Below is a small trained network, with its code and all its weights. Each question gives an input and a class and asks what happens when units are switched off, that is, made to give their printed mean instead of their output.

import numpy as np


def w(rows, s, z=0):
    codes = np.array(rows[::2]) - 128.0
    scale = np.full(codes.shape[1], s)
    scale[-1] = z or s
    return codes * scale


def f(y):
    return np.maximum(y, 0)


def log_softmax(a):
    a = a - a.max(-1, keepdims=True)
    return a - np.log(np.exp(a).sum(-1, keepdims=True))


def net(x, mask):
    res = np.array(x, float).reshape(1, 6) / 4 @ E
    y = f(res @ A[0][:, :-1].T + A[0][:, -1])
    res = res + np.where(mask, y, B[0][:, -1]) @ B[0][:, :-1]
    return log_softmax(res[-1] @ U[:, :-1].T + U[:, -1])


A, B = {}, {}
E = w([
[122,70,230,144,177],'x0',
[254,139,177,94,33],'x1',
[86,144,152,43,114],'x2',
[171,20,52,55,161],'x3',
[128,127,130,126,128],'x4',
[80,76,114,146,51],'x5',
],0.006)
A[0] = w([
[180,218,116,96,235,90],'N1',
[129,75,94,102,136,93],'N2',
[120,148,136,143,124,78],'N3',
[163,116,151,97,82,78],'N4',
[43,156,138,36,136,102],'N5',
[78,148,161,24,114,92],'N6',
[99,183,157,134,117,90],'N7',
[30,139,97,116,189,86],'N8',
[117,62,227,150,160,87],'N9',
[139,132,117,141,136,255],'N10',
[105,181,161,151,115,78],'N11',
[134,76,107,99,128,74],'N12',
[71,140,154,167,64,113],'N13',
[147,89,101,92,148,79],'N14',
[200,128,141,147,94,82],'N15',
[165,155,149,78,89,84],'N16',
[46,48,114,169,9,83],'N17',
[165,130,166,101,91,86],'N18',
[129,185,62,113,115,89],'N19',
[151,179,151,133,164,125],'N20',
[167,103,80,252,174,111],'N21',
[125,155,93,124,104,92],'N22',
[142,94,116,98,133,78],'N23',
[127,177,52,133,98,88],'N24',
[129,162,137,158,124,93],'N25',
],0.015,0.0094)
B[0] = w([
[177,50,197,116,171,190],'N1',
[137,128,60,150,154,174],'N2',
[135,137,102,143,143,133],'N3',
[88,131,146,182,134,168],'N4',
[164,203,164,149,78,190],'N5',
[199,189,151,106,94,178],'N6',
[140,134,65,136,165,164],'N7',
[30,90,144,209,119,209],'N8',
[78,136,96,7,129,189],'N9',
[162,77,81,121,5,255],'N10',
[136,136,55,141,162,163],'N11',
[143,130,75,138,168,161],'N12',
[148,103,74,143,151,186],'N13',
[133,133,65,141,169,166],'N14',
[81,175,163,182,145,171],'N15',
[74,108,140,178,123,172],'N16',
[187,70,223,118,158,205],'N17',
[71,138,138,167,129,168],'N18',
[89,130,130,50,144,173],'N19',
[156,84,121,133,128,163],'N20',
[143,230,174,156,104,193],'N21',
[104,127,126,82,135,148],'N22',
[147,145,96,141,165,151],'N23',
[92,137,116,41,148,176],'N24',
[141,142,89,145,134,147],'N25',
],0.032,0.0093)
U = w([
[17,106,143,177,135,66],'0',
[170,117,10,135,187,91],'1',
[127,87,105,99,76,255],'2',
[166,50,180,94,172,147],'3',
[56,132,113,2,132,101],'4',
[163,226,145,118,103,117],'5',
],0.0068,0.008)

Each question gives the input, the list of numbers given to net, and the class t.
The units are the neurons (one row each of A and B). Each row of codes is followed by its name. A weight is (code - 128) times the scale printed after its matrix; where a second scale follows, it is the last column's (A, B and U).
mask holds one flag per neuron, in row order. A switched-off neuron (its flag False) gives its mean, the last column of its row in B, instead of its output. The means were averaged over made-up inputs and are rounded, as every weight is.
A unit's drop is (log p(t) with every unit on - log p(t) with that unit switched off) / (log p(t) with every unit on - log p(t) with every unit switched off).
The circuit of an input: a set's keep is (log p(t) with only the set's units on - log p(t) with every unit switched off) / (log p(t) with every unit on - log p(t) with every unit switched off). Starting from the 12 units with the biggest drops (on a tie, the unit counted first), units are removed one at a time, each time the one whose removal leaves the highest keep (on an exact tie, the one counted first), for as long as the keep stays at least 0.8.
circuit, biggest first: the units of the circuit, biggest drop first
top k neurons: the k neurons with the biggest drops, biggest first
drop of u: that unit's drop, to one decimal
input [0,0,-6,-6,2,-7], class 3: circuit, biggest first => N1
input [8,-5,-6,6,3,-3], class 4: top 2 neurons => N9, N5
input [-6,5,-6,-2,3,0], class 4: circuit, biggest first => N24, N19
input [5,3,-4,-3,3,-4], class 4: top 3 neurons => N9, N17, N5
input [-6,1,7,-5,-6,5], class 5: top 2 neurons => N5, N6
input [-3,3,6,-8,-5,8], class 1: top 3 neurons => N13, N11, N7
input [-5,-7,4,-1,-2,0], class 0: top 2 neurons => N8, N9
input [0,5,8,8,7,-8], class 1: top 2 neurons => N14, N17
input [2,1,-5,-3,2,-6], class 3: top 3 neurons => N1, N5, N20
input [-7,7,8,1,-5,-1], class 5: top 4 neurons => N6, N8, N9, N5
input [0,6,0,-4,5,-6], class 0: circuit, biggest first => N15, N16
input [-3,-6,-2,-7,-7,5], class 1: top 2 neurons => N13, N11
input [-2,5,-3,-5,0,-6], class 3: top 3 neurons => N1, N8, N20
input [-8,3,-3,1,5,8], class 3: top 2 neurons => N17, N9
input [1,2,4,5,5,-4], class 1: top neuron => N17
input [-5,7,8,6,6,-3], class 5: top 3 neurons => N6, N8, N5
input [0,-6,6,-2,-4,-2], class 0: top 2 neurons => N8, N21
input [5,-7,8,-4,-2,-5], class 5: top 3 neurons => N5, N6, N16
input [8,8,6,2,-2,8], class 0: drop of N15 => 0.2
input [-8,2,0,3,4,4], class 4: circuit, biggest first => N24
input [3,-7,5,0,2,-7], class 0: drop of N8 => 8.2
input [1,6,8,-8,8,-3], class 1: drop of N8 => 0.1
input [-4,2,-3,2,4,-5], class 3: drop of N23 => 0.0
